(in the rows, 128 means zero)
Each row has two labels, one from each of two sets.
[ 96 142 151 113 105 140 127 146 108 132 109  91 132 144 164 112 138 153
 120 151 113 125 112 164 140 131 124 116 163 105 125 106 136 119 125  97
 101 168 109 113 118 128 131 109 144 122 156 141 187 126 112 173 141 145
 127]
(34)/L
[122 137 143 119 135 131 103 130 119 114 115 113 123 133 146 121 140 169
  97 144 120 111 130 128 120 121 119 115 144 140 127 117 162 123 116 135
 116 147 146 166 124 113 120 117 124 132 141 127 197 117 138 132 130 139
 101]
(34)/L
[130 121 121  70 145  76 145 146 103 128 117 132  70 138 124 146 135 110
 154 111  92 169 138  93 118 151 130 135 150 230 124 145 150 137 133 252
 150 127 106 186 136 127  98 121 141 108 122 142 142 105 153 140 129 155
  99]
(34)/F
[ 79 118 136 123 114 131 124 157 124 116 102 102 118 140 133  95 138 173
 121 125 128 125 142 143 119 126 130 119 171 115 130 137 182 117 121 171
 127 179 117 158 109 115 153 127 140 134 138 133 226 108 113 206 157 154
 112]
(34)/L
[110 109 151 135 148 129  94 100 125 165 151  99 184 140 105 170 157 133
  91 143 133 124 115 170 121 107 114  92 148 149 131  99 133 149 110 135
 110 124 159 103 131 126 113 108 110 144 166 133 165 119 109  91 123 132
 105]
(34)/L
[100 118 125 101 117 126 140 127 111 118 109 112 126 147 150 114 149 153
 121 126 105 115 112 124 128 134 115 117 165 127 126 144 150 123 107 154
 121 148 119 135 125 114 116 131 138 132 129 126 172 108  94 159 137 117
 111]
(34)/L
[123 138 114 140 180 126  86 140 112 129 120 121 125 156 134 161 137 129
 111 132 118 144 129 164 118 121 117  96 134 108 122 106 158 136 138 154
 122 133 158 138 126 122 134 126 123 125 147 127 163 110 115 132 127 135
 107]
(34)/J
[ 83 155 147 136 125  98 129 104 130 148 112 133 155 132 119 155 141 143
 129 154 118 142 102 163 130 123 102 100 157 150 118  81  93 117 160  92
 127 143 106 147 132 126 109  92 169 112 183 148 125 112 144 146 123 138
 128]
(34)/F
[ 71 141 165 171 140 130  91 137 141 137 125 112 188 123 106 139 116 195
 117 125 155 132 117 178 140 113 123 115  96 123 123  96 138 113 120 145
 110 157 132 160  85 123 116 120 109 143 170 156 188 110 141 178 145 137
 125]
(34)/L
[114 136 135 135 124 135 108 114 125 132  83 111 141 142 136 124 152 203
 109 156 141 121 122 149 121 120 112  83 153 121 109 100 106 121 132 108
  97 153 133 152 133 135 133  97 112 121 166 144 189 115 138 143 127 143
 118]
(34)/L
[106 132 115 130 150 111 128 118 121 122 102 143  85 154 163 151 125 148
 135 139 115 138 117 125 121 129 126 142 178 138 124 125 118 119 144 129
 141 161 115 187 126 134 132 139 151 124 139 151 152  94 137 208 127 142
 118]
(34)/F
[116 134 146 137 146 126 109 126 137 151 125 120 114 159 107 153 135 127
  78 132 117 123 124 131 126 118 112  94 147 160 130 109 160 123  91 142
  88 119 151 144 162 139 115 119 137 151 148 143 175 109 140 113 131 230
  99]
(34)/L
[ 75 151 142 136 128 107 110 156 150 119 126 135  81 126 102 108 116 181
 101 105 149 128 139 128 127 126 147 124 137 200 125 122 166 117 118 143
 105 162 138 205 122 131  76 117 132 151 137 146 200 121 172 178 125 140
 117]
(34)/L
[ 98 140 119 144 107 147 124 126 118 103 140 113 136 127 112 115 130 151
 119 118 130 122 139 151 124 130 120 118 153 107 129 109 144 125 122 103
 109 154 130 120 112 129 127 125  96 130 133 125 170 119 130 147 127 133
 121]
(34)/L
[ 86 131 151 132 155 132 114 129 142 138 133 100 122 153 104 150 142 159
  97 148 133 119 135 143 108 119 107 108 160 121 127 107 156 124  96 159
 118 120 166 133 171 120 113 113 120 145 126 130 202 108 110 140 133 100
  85]
(34)/L
[108 145 144 119 132 100 140 135 151 124 111  99 104 137 111 117 150 106
  87 128 126 124 145 123 119 140 118 119 155 157 128 141 182 125  98 143
 132 150 124 129 165 140  77 143 136 141 124 134 178 106  91 122 137 127
 105]
(34)/L
[123 127 153 141 141  86 103 123 123 162 141  86 158 125 110 136 128 109
 123 102 137 135 119 162 123 102 132  87  92 120 107 118 177 159 112 190
 135 164 131 131 107 122 126 118 118 126 169 138 168 116 118  85 138 130
 122]
(35)/J
[124 134 147 132 112 113 133 121 104 139 116 107 177 126 130 105 138 127
 117 131 134 141 104 156 131 125 125 106 108  68 111 126 136 134 142 143
 115 181  98 128 107 117 143 127 138 121 171 124 172 120 116 110 137 129
 152]
(35)/L
[ 90 155 132 126 111 131 108 132 105 130 104 104 156 123 155  97 133 208
 118 135 140 132 140 155 116 136 117 119 116 134 120 122 151 120 155 145
 121 203 108 178 103 109 130 112 126 119 159 138 219 123 126 195 126 133
 123]
(34)/L
[125 128 127 126 153  80 155 112 133 115 116 152  57 159  48 157 129 113
 150 128 109 162 113  95 134 134 144 134 174 205 136 119 114 134 144 124
 127 131 116 189 178 128 114 113 152 109 134 155 109 118 152 165 108 142
 124]
(34)/F
